Here is a tiny trained network, its code and every weight. The questions are about switching its units off for an input and a target symbol, where a switched-off unit gives its printed mean instead of its output.

import numpy as np


def w(rows, s, z=0):
    codes = np.array(rows[::2]) - 128.0
    scale = np.full(codes.shape[1], s)
    scale[-1] = z or s
    return codes * scale


def norm(h):
    return h / np.sqrt((h * h).mean(-1, keepdims=True) + 1e-5)


def f(y):
    return y / 2 * (1 + np.tanh(0.7978845608 * (y + 0.044715 * y**3)))


def softmax(a):
    e = np.exp(a - a.max(-1, keepdims=True))
    return e / e.sum(-1, keepdims=True)


def log_softmax(a):
    a = a - a.max(-1, keepdims=True)
    return a - np.log(np.exp(a).sum(-1, keepdims=True))


def net(x, mask):
    ids = ['ΞΦΨβεμτ'.index(c) for c in x.split()]
    T = len(ids)
    res = E[ids] + P[:T]
    u = 0
    for l in range(2):
        q, k, v = (norm(res) @ M[l].T for M in (Q, K, V))
        z = softmax(np.where(np.tri(T) > 0, q @ k.T / 4**0.5, -1e9)) @ v
        res = res + np.where(mask[u], z, O[l][:, -1]) @ O[l][:, :-1]
        u += 1
        y = f(norm(res) @ A[l][:, :-1].T + A[l][:, -1])
        res = res + np.where(mask[u : u + 4], y, B[l][:, -1]) @ B[l][:, :-1]
        u += 4
    return log_softmax(norm(res)[-1] @ U[:, :-1].T + U[:, -1])


Q, K, V, O, A, B = {}, {}, {}, {}, {}, {}
E = w([
[125,176,97,123,127,79,153,207,96,190,173,150],'Ξ',
[125,94,166,132,148,145,69,201,67,94,64,184],'Φ',
[34,88,161,140,140,102,217,69,122,4,158,55],'Ψ',
[92,207,100,102,152,127,100,109,34,154,81,83],'β',
[188,124,121,170,79,107,124,128,18,92,237,182],'ε',
[145,61,76,148,167,135,92,132,47,212,154,63],'μ',
[147,186,173,97,122,169,152,214,82,144,159,101],'τ',
],0.02)
P = w([
[166,184,202,100,89,81,158,154,50,111,188,137],'0',
[155,133,181,19,141,89,179,91,88,134,188,180],'1',
[180,158,186,68,194,46,181,106,113,121,155,142],'2',
[128,158,169,106,212,36,162,152,134,113,162,123],'3',
[148,174,131,93,215,137,172,127,81,88,121,122],'4',
[121,151,98,68,111,139,176,125,85,112,85,124],'5',
[87,108,135,106,134,135,155,86,126,121,137,153],'6',
[73,156,140,138,164,134,152,100,178,119,130,132],'7',
[83,89,138,171,159,136,148,75,115,107,99,131],'8',
[79,129,105,178,144,147,169,124,168,84,63,93],'9',
[112,126,109,230,169,161,150,41,171,29,117,121],'10',
[68,71,86,200,142,128,76,118,140,9,121,84],'11',
],0.011)
Q[0] = w([
[109,123,112,126,102,107,99,173,115,103,77,171],'0.h0',
[117,160,150,104,156,110,115,100,101,115,131,107],'0.h0',
[86,165,87,191,128,144,172,158,8,84,205,67],'0.h0',
[133,93,104,90,80,134,57,30,252,153,38,74],'0.h0',
],0.022)
K[0] = w([
[187,165,109,160,146,141,54,134,114,97,104,116],'0.h0',
[110,139,111,93,161,115,133,135,163,105,134,116],'0.h0',
[95,71,114,173,105,138,103,42,158,36,89,61],'0.h0',
[207,179,140,69,86,93,133,182,63,109,250,133],'0.h0',
],0.017)
V[0] = w([
[85,71,92,185,151,127,154,96,146,93,124,127],'0.h0',
[175,97,100,127,129,160,182,177,205,155,215,71],'0.h0',
[110,115,106,76,147,120,119,77,96,170,146,3],'0.h0',
[198,90,115,156,110,135,65,139,96,197,156,76],'0.h0',
],0.014)
O[0] = w([
[226,183,56,40,88,77,204,154,166,66,77,141,118],'0.h0',
[131,93,167,38,194,218,100,53,110,209,244,255,8],'0.h0',
[98,171,31,4,127,151,92,35,213,93,167,98,125],'0.h0',
[148,64,35,99,58,191,102,93,74,243,159,61,104],'0.h0',
],0.0068,0.017)
A[0] = w([
[165,7,44,113,122,167,141,109,180,202,85,104,96],'0.n0',
[110,153,61,154,161,92,92,145,137,227,121,228,7],'0.n1',
[151,160,98,114,135,86,76,107,193,116,106,186,70],'0.n2',
[112,177,55,133,91,131,81,45,104,160,133,29,106],'0.n3',
],0.02,0.0021)
B[0] = w([
[152,14,76,84,174,186,208,186,179,91,33,179,189],'0.n0',
[109,118,80,164,39,94,125,74,205,134,201,49,132],'0.n1',
[147,89,60,115,157,149,102,173,115,127,89,128,164],'0.n2',
[10,164,54,78,90,189,67,141,127,106,139,184,247],'0.n3',
],0.014,0.015)
Q[1] = w([
[178,140,120,84,150,51,132,5,112,250,101,174],'1.h0',
[117,178,165,151,149,143,59,83,130,149,131,167],'1.h0',
[159,176,138,110,122,79,78,94,112,225,112,84],'1.h0',
[105,160,167,55,77,113,181,39,177,129,172,62],'1.h0',
],0.017)
K[1] = w([
[122,105,242,73,105,133,190,125,86,250,252,122],'1.h0',
[94,124,171,110,154,104,80,159,105,173,133,117],'1.h0',
[195,171,156,153,111,56,128,83,74,182,203,157],'1.h0',
[43,137,71,134,119,105,124,69,53,193,184,77],'1.h0',
],0.015)
V[1] = w([
[131,238,136,126,102,110,108,113,111,189,118,129],'1.h0',
[202,253,122,73,112,135,100,162,120,128,169,171],'1.h0',
[164,103,65,100,174,161,99,185,147,215,105,112],'1.h0',
[144,42,53,146,185,98,140,56,62,129,171,176],'1.h0',
],0.025)
O[1] = w([
[116,168,163,161,107,78,93,88,143,73,193,25,53],'1.h0',
[29,154,191,154,21,71,117,177,75,73,171,77,78],'1.h0',
[62,167,40,85,173,136,151,164,120,86,184,173,108],'1.h0',
[194,7,136,57,172,120,222,91,75,140,94,158,9],'1.h0',
],0.015)
A[1] = w([
[95,191,236,54,251,168,122,115,81,165,163,76,1],'1.n0',
[186,127,137,119,207,124,204,55,132,96,67,147,61],'1.n1',
[30,89,102,136,169,38,179,101,117,62,123,140,142],'1.n2',
[217,171,100,196,117,138,70,246,126,214,89,143,154],'1.n3',
],0.025,0.0024)
B[1] = w([
[134,172,220,109,157,174,140,154,177,126,193,176,150],'1.n0',
[47,161,106,161,78,102,122,184,137,52,117,140,139],'1.n1',
[140,156,88,96,160,106,158,182,113,109,116,34,155],'1.n2',
[173,158,145,190,129,252,159,106,104,124,32,74,253],'1.n3',
],0.019,0.044)
U = w([
[190,205,137,139,119,156,175,53,126,116,1,122,249],'Ξ',
[133,134,202,118,151,147,173,169,187,113,158,142,137],'Φ',
[152,109,146,87,104,75,134,178,154,141,56,114,8],'Ψ',
[60,171,93,161,73,107,79,126,167,69,116,110,91],'β',
[135,80,134,162,61,96,210,144,73,81,119,136,110],'ε',
[134,88,33,89,153,180,215,177,129,164,123,142,105],'μ',
[167,69,76,160,144,100,186,116,209,122,176,26,160],'τ',
],0.0063,0.0014)

Each question gives the input, a string of symbols that net reads in full, and the target symbol t.
The units are the heads (4 rows each of Q, K, V and O) and the neurons (one row each of A and B). Each row of codes is followed by its name. A weight is (code - 128) times the scale printed after its matrix; where a second scale follows, it is the last column's (O, A, B and U).
mask holds one flag per unit, layer by layer, with each layer's heads first. A switched-off unit (its flag False) gives its mean, the last column of its rows in O or B, instead of its output. The means were averaged over made-up inputs and are rounded, as every weight is.
A unit's drop is (log p(t) with every unit on - log p(t) with that unit switched off) / (log p(t) with every unit on - log p(t) with every unit switched off).
The circuit of an input: a set's keep is (log p(t) with only the set's units on - log p(t) with every unit switched off) / (log p(t) with every unit on - log p(t) with every unit switched off). Starting from all 10 units, units are removed one at a time, each time the one whose removal leaves the highest keep (on an exact tie, the one counted first), for as long as the keep stays at least 0.8.
units of the circuit, in order: the units of the circuit, biggest drop first
unit that matters most: the unit with the biggest drop
k most important neurons: the k neurons with the biggest drops, biggest first
k most important neurons of layer l: the k neurons of layer l with the biggest drops, biggest first
drop when u is switched off: that unit's drop, to one decimal
input τ Ψ τ μ, target β: 4 most important neurons => 0.n2, 0.n0, 1.n3, 0.n3
input τ τ Φ τ Φ Ψ Φ τ Φ, target β: units of the circuit, in order => 0.h0, 1.h0, 0.n0, 0.n2
input τ τ τ Φ μ ε, target μ: units of the circuit, in order => 0.h0, 1.h0
input Ψ τ Φ τ τ τ ε ε ε Φ Ξ, target ε: 3 most important neurons => 0.n2, 1.n3, 0.n0
input Ψ Ψ Φ τ μ Ξ τ Ξ Ψ μ τ ε, target β: 2 most important neurons => 0.n0, 1.n3
input Φ τ Ψ τ τ ε ε ε Φ τ, target ε: 2 most important neurons of layer 0 => 0.n2, 0.n0
input τ τ τ ε τ Φ τ τ τ Ψ μ Φ, target μ: 3 most important neurons => 0.n2, 1.n3, 0.n3
input τ τ β, target β: most important neuron of layer 1 => 1.n3
input Φ μ Ψ Φ τ Ξ, target β: 3 most important neurons => 0.n2, 0.n0, 1.n3
input Ψ τ ε τ τ, target β: 3 most important neurons => 0.n2, 0.n0, 1.n3
input τ Φ Φ β τ μ τ μ Φ β ε ε, target β: units of the circuit, in order => 0.h0, 1.n3, 0.n3
input τ Ξ Ψ τ τ τ τ τ ε Ξ μ Φ, target μ: units of the circuit, in order => 1.h0, 0.h0, 0.n2
input Φ τ τ Φ τ Ψ τ μ τ τ τ Φ, target β: 2 most important neurons => 0.n0, 1.n3
input μ ε τ Ξ ε ε, target μ: unit that matters most => 0.h0
input μ τ μ ε τ ε Ξ β τ τ Ψ, target β: units of the circuit, in order => 1.n3, 1.h0, 0.h0
input ε ε τ Ξ ε Ψ τ τ Φ τ Ξ, target β: 2 most important neurons => 0.n0, 0.n2
input Ψ ε τ τ τ μ, target β: 3 most important neurons => 0.n0, 1.n3, 0.n2
input ε μ Ψ, target μ: units of the circuit, in order => 1.h0, 0.n0
input τ τ τ ε, target ε: 2 most important neurons => 0.n0, 1.n3
input τ β μ, target μ: unit that matters most => 0.n0
input Ψ τ ε Φ Φ, target ε: 3 most important neurons of layer 0 => 0.n2, 0.n0, 0.n3
input τ τ Ξ, target τ: drop when 0.n3 is switched off => 0.1
input τ τ τ, target Φ: drop when 0.h0 is switched off => 0.9
input τ τ τ ε ε Ξ Ξ τ, target Φ: drop when 0.n1 is switched off => 0.0
input τ Φ τ τ μ μ β Ξ τ, target β: drop when 0.h0 is switched off => 0.8
